Below are the code and all the weights of a small trained network. Each question names an input and a target symbol and asks about switching units off, where a switched-off unit gives its printed mean instead of its output.

import numpy as np


def w(rows, s, z=0):
    codes = np.array(rows[::2]) - 128.0
    scale = np.full(codes.shape[1], s)
    scale[-1] = z or s
    return codes * scale


def norm(h):
    return h / np.sqrt((h * h).mean(-1, keepdims=True) + 1e-5)


def f(y):
    return np.maximum(y, 0)


def softmax(a):
    e = np.exp(a - a.max(-1, keepdims=True))
    return e / e.sum(-1, keepdims=True)


def log_softmax(a):
    a = a - a.max(-1, keepdims=True)
    return a - np.log(np.exp(a).sum(-1, keepdims=True))


def net(x, mask):
    ids = ['αεηστψω'.index(c) for c in x.split()]
    T = len(ids)
    res = E[ids] + P[:T]
    u = 0
    for l in range(2):
        q, k, v = (norm(res) @ M[l].T for M in (Q, K, V))
        z = softmax(np.where(np.tri(T) > 0, q @ k.T / 3**0.5, -1e9)) @ v
        res = res + np.where(mask[u], z, O[l][:, -1]) @ O[l][:, :-1]
        u += 1
        y = f(norm(res) @ A[l][:, :-1].T + A[l][:, -1])
        res = res + np.where(mask[u : u + 12], y, B[l][:, -1]) @ B[l][:, :-1]
        u += 12
    return log_softmax(norm(res)[-1] @ U[:, :-1].T + U[:, -1])


Q, K, V, O, A, B = {}, {}, {}, {}, {}, {}
E = w([
[185,161,170,252],'α',
[109,90,160,135],'ε',
[138,111,139,75],'η',
[127,102,116,129],'σ',
[135,109,138,234],'τ',
[36,180,213,101],'ψ',
[147,66,149,113],'ω',
],0.015)
P = w([
[100,197,133,100],'0',
[110,9,176,116],'1',
[133,151,129,184],'2',
[174,84,66,201],'3',
[120,21,179,109],'4',
[132,159,135,175],'5',
[170,84,59,205],'6',
],0.012)
Q[0] = w([
[119,226,67,154],'L0H0',
[236,255,63,118],'L0H0',
[144,79,50,215],'L0H0',
],0.007)
K[0] = w([
[58,85,247,191],'L0H0',
[254,98,111,113],'L0H0',
[127,100,74,180],'L0H0',
],0.008)
V[0] = w([
[186,205,93,73],'L0H0',
[141,200,123,129],'L0H0',
[148,253,67,183],'L0H0',
],0.0062)
O[0] = w([
[253,190,242,104,108],'L0H0',
[151,224,73,3,122],'L0H0',
[128,117,146,214,8],'L0H0',
],0.0061,0.0016)
A[0] = w([
[99,145,118,78,62],'L0N0',
[219,79,41,198,109],'L0N1',
[173,10,183,190,93],'L0N2',
[238,159,110,103,63],'L0N3',
[121,154,247,73,87],'L0N4',
[119,73,124,33,3],'L0N5',
[146,243,187,210,151],'L0N6',
[168,180,83,81,108],'L0N7',
[87,63,161,3,172],'L0N8',
[189,14,149,87,92],'L0N9',
[209,75,112,196,125],'L0N10',
[163,2,116,139,119],'L0N11',
],0.0083,0.0048)
B[0] = w([
[158,134,198,141,134],'L0N0',
[145,106,111,47,221],'L0N1',
[142,180,151,57,251],'L0N2',
[174,146,119,149,159],'L0N3',
[211,56,105,151,209],'L0N4',
[64,66,178,230,154],'L0N5',
[3,52,128,182,187],'L0N6',
[145,107,47,61,154],'L0N7',
[223,142,144,176,252],'L0N8',
[59,98,103,127,236],'L0N9',
[231,69,113,32,215],'L0N10',
[74,221,202,162,254],'L0N11',
],0.0057,0.0065)
Q[1] = w([
[73,37,196,178],'L1H0',
[197,114,230,171],'L1H0',
[153,129,2,205],'L1H0',
],0.009)
K[1] = w([
[141,141,137,163],'L1H0',
[168,218,252,103],'L1H0',
[111,31,138,134],'L1H0',
],0.015)
V[1] = w([
[61,1,16,52],'L1H0',
[82,155,116,33],'L1H0',
[27,111,239,140],'L1H0',
],0.0067)
O[1] = w([
[80,60,107,59,12],'L1H0',
[232,138,106,168,2],'L1H0',
[122,246,2,106,195],'L1H0',
],0.0073,0.001)
A[1] = w([
[118,101,84,221,3],'L1N0',
[116,131,152,41,128],'L1N1',
[161,101,20,101,141],'L1N2',
[185,84,80,202,126],'L1N3',
[46,106,60,229,33],'L1N4',
[149,141,145,84,99],'L1N5',
[36,12,105,17,42],'L1N6',
[140,56,176,136,205],'L1N7',
[190,198,160,217,109],'L1N8',
[254,224,141,53,82],'L1N9',
[60,135,200,200,30],'L1N10',
[220,160,77,185,94],'L1N11',
],0.0085,0.0055)
B[1] = w([
[158,75,173,143,138],'L1N0',
[106,94,88,31,176],'L1N1',
[66,132,223,133,187],'L1N2',
[114,145,154,220,171],'L1N3',
[255,89,198,51,159],'L1N4',
[69,130,160,92,145],'L1N5',
[14,122,118,50,218],'L1N6',
[93,188,56,94,253],'L1N7',
[89,46,112,77,191],'L1N8',
[224,150,94,57,210],'L1N9',
[160,195,58,117,161],'L1N10',
[63,98,10,231,178],'L1N11',
],0.0073,0.0069)
U = w([
[73,97,140,171,237],'α',
[121,253,149,124,111],'ε',
[163,138,32,138,72],'η',
[48,47,119,106,101],'σ',
[165,113,254,146,214],'τ',
[89,217,202,184,208],'ψ',
[218,193,165,33,5],'ω',
],0.0094,0.0026)

Each question gives the input, a string of symbols that net reads in full, and the target symbol t.
The units are the heads (3 rows each of Q, K, V and O) and the neurons (one row each of A and B). Each row of codes is followed by its name. A weight is (code - 128) times the scale printed after its matrix; where a second scale follows, it is the last column's (O, A, B and U).
mask holds one flag per unit, layer by layer, with each layer's heads first. A switched-off unit (its flag False) gives its mean, the last column of its rows in O or B, instead of its output. The means were averaged over made-up inputs and are rounded, as every weight is.
A unit's drop is (log p(t) with every unit on - log p(t) with that unit switched off) / (log p(t) with every unit on - log p(t) with every unit switched off).
most important unit: the unit with the biggest drop
top k neurons: the k neurons with the biggest drops, biggest first
k most important neurons of layer l: the k neurons of layer l with the biggest drops, biggest first
input ε η η σ ψ ε, target ε: top 2 neurons	L1N10, L0N4
input σ ω τ η σ, target ω: most important unit	L0H0
input ε η ω ω ψ, target ψ: 4 most important neurons of layer 0	L0N10, L0N8, L0N1, L0N9
input ε ψ η η ω, target ψ: top 4 neurons	L0N11, L0N10, L0N1, L0N8
input η η ψ η σ, target τ: top 2 neurons	L0N6, L0N8
input σ ψ η η ω, target ω: top 2 neurons	L0N6, L0N8
input ε η η σ σ, target ψ: top 2 neurons	L0N11, L0N8
input ψ τ σ σ τ, target η: top 2 neurons	L0N2, L0N6
input σ σ σ ψ η, target ω: 3 most important neurons of layer 0	L0N6, L0N8, L0N11
input σ η ψ ε ψ, target ω: 3 most important neurons of layer 0	L0N8, L0N9, L0N6
input σ τ ψ η α, target ω: top 3 neurons	L0N2, L0N10, L0N11
input σ σ ε ψ τ, target ω: top 3 neurons	L0N2, L0N11, L0N6
input σ α ε η α, target ω: top 3 neurons	L0N10, L0N2, L0N11
input ε σ η ψ τ, target ε: 3 most important neurons of layer 0	L0N8, L0N11, L0N2
input ε η τ ψ τ, target ψ: most important neuron of layer 1	L1N9
input σ σ η ψ σ, target ω: 4 most important neurons of layer 0	L0N6, L0N8, L0N2, L0N11
input ψ σ σ τ ε, target η: top 3 neurons	L0N8, L1N11, L0N2
input σ η α η ε τ, target τ: top 2 neurons	L1N4, L0N6
input ψ ψ α η, target ω: top 2 neurons	L0N11, L0N10
input ε ω η τ ε, target ψ: top 3 neurons	L0N10, L0N8, L0N1
input η η ω σ η, target τ: most important neuron of layer 0	L0N10
input η ψ η η η, target τ: 2 most important neurons of layer 0	L0N8, L0N5
input η η ε τ ω, target τ: 3 most important neurons of layer 0	L0N8, L0N10, L0N1
input ε η σ η ψ, target ψ: 2 most important neurons of layer 1	L1N9, L1N10
input α τ τ σ σ, target ε: 3 most important neurons of layer 0	L0N11, L0N6, L0N8
input α τ η η α η, target η: 2 most important neurons of layer 0	L0N2, L0N4
